Here is a tiny trained network, its code and every weight. The questions are about switching its units off for an input and a class, where a switched-off unit gives its printed mean instead of its output.

import numpy as np


def w(rows, s, z=0):
    codes = np.array(rows[::2]) - 128.0
    scale = np.full(codes.shape[1], s)
    scale[-1] = z or s
    return codes * scale


def norm(h):
    return h / np.sqrt((h * h).mean(-1, keepdims=True) + 1e-5)


def f(y):
    return np.maximum(y, 0)


def log_softmax(a):
    a = a - a.max(-1, keepdims=True)
    return a - np.log(np.exp(a).sum(-1, keepdims=True))


def net(x, mask):
    res = np.array(x, float).reshape(1, 2) / 4 @ E
    u = 0
    for l in range(2):
        y = f(norm(res) @ A[l][:, :-1].T + A[l][:, -1])
        res = res + np.where(mask[u : u + 9], y, B[l][:, -1]) @ B[l][:, :-1]
        u += 9
    return log_softmax(norm(res)[-1] @ U[:, :-1].T + U[:, -1])


A, B = {}, {}
E = w([
[255,95,140,140,178],'x0',
[102,10,71,151,210],'x1',
],0.0081)
A[0] = w([
[236,92,19,121,210,204],'0.n0',
[225,54,161,65,48,204],'0.n1',
[141,88,31,236,168,75],'0.n2',
[223,187,119,115,65,137],'0.n3',
[58,192,224,119,90,69],'0.n4',
[235,101,194,137,78,140],'0.n5',
[100,163,136,207,1,6],'0.n6',
[109,31,95,210,148,73],'0.n7',
[227,175,164,60,156,91],'0.n8',
],0.0071,0.0019)
B[0] = w([
[111,176,151,110,60,254],'0.n0',
[107,126,171,177,134,195],'0.n1',
[107,112,87,69,141,208],'0.n2',
[133,112,26,148,152,208],'0.n3',
[134,16,166,91,75,220],'0.n4',
[133,161,153,170,142,204],'0.n5',
[111,59,208,131,77,196],'0.n6',
[123,100,136,1,247,215],'0.n7',
[146,199,167,174,204,198],'0.n8',
],0.007,0.0063)
A[1] = w([
[203,141,176,171,86,174],'1.n0',
[166,171,112,217,147,64],'1.n1',
[180,85,43,160,163,105],'1.n2',
[101,93,49,40,118,127],'1.n3',
[130,132,179,254,137,121],'1.n4',
[78,104,161,202,70,166],'1.n5',
[69,105,143,67,108,124],'1.n6',
[152,160,187,180,159,253],'1.n7',
[182,126,120,145,173,140],'1.n8',
],0.012,0.0037)
B[1] = w([
[72,114,58,130,167,227],'1.n0',
[5,124,143,241,45,188],'1.n1',
[88,167,131,139,87,160],'1.n2',
[106,134,77,153,144,247],'1.n3',
[119,183,69,135,130,202],'1.n4',
[160,135,214,40,66,222],'1.n5',
[157,68,165,180,113,254],'1.n6',
[177,146,112,142,180,229],'1.n7',
[146,150,173,155,44,186],'1.n8',
],0.012,0.0075)
U = w([
[147,197,110,37,102,103],'0',
[249,123,178,122,179,116],'1',
[77,25,56,125,191,202],'2',
[117,69,217,95,57,212],'3',
[151,112,110,106,128,1],'4',
[109,122,136,97,143,36],'5',
[106,191,81,209,143,189],'6',
],0.018,0.0079)

Each question gives the input, the list of numbers given to net, and the class t.
The units are the neurons (one row each of A and B). Each row of codes is followed by its name. A weight is (code - 128) times the scale printed after its matrix; where a second scale follows, it is the last column's (A, B and U).
mask holds one flag per neuron, layer by layer. A switched-off neuron (its flag False) gives its mean, the last column of its row in B, instead of its output. The means were averaged over made-up inputs and are rounded, as every weight is.
A unit's drop is (log p(t) with every unit on - log p(t) with that unit switched off) / (log p(t) with every unit on - log p(t) with every unit switched off).
unit that matters most: the unit with the biggest drop
top k neurons: the k neurons with the biggest drops, biggest first
k most important neurons of layer l: the k neurons of layer l with the biggest drops, biggest first
drop of u: that unit's drop, to one decimal
input [-5,2], class 3: top 3 neurons : (0.n3 1.n0 0.n2)
input [0,-6], class 0: top 3 neurons : (0.n4 1.n5 0.n6)
input [0,-3], class 0: 4 most important neurons of layer 0 : (0.n4 0.n7 0.n6 0.n8)
input [5,2], class 1: top 2 neurons : (0.n7 0.n2)
input [5,4], class 1: unit that matters most : 0.n3
input [-8,3], class 3: 2 most important neurons of layer 1 : (1.n5 1.n0)
input [6,5], class 1: top 3 neurons : (1.n0 0.n3 1.n1)
input [3,1], class 6: 4 most important neurons of layer 0 : (0.n5 0.n4 0.n1 0.n8)
input [-6,2], class 3: 2 most important neurons of layer 1 : (1.n5 1.n0)
input [8,6], class 1: drop of 1.n0 : 0.2
input [6,4], class 1: 2 most important neurons of layer 0 : (0.n3 0.n7)
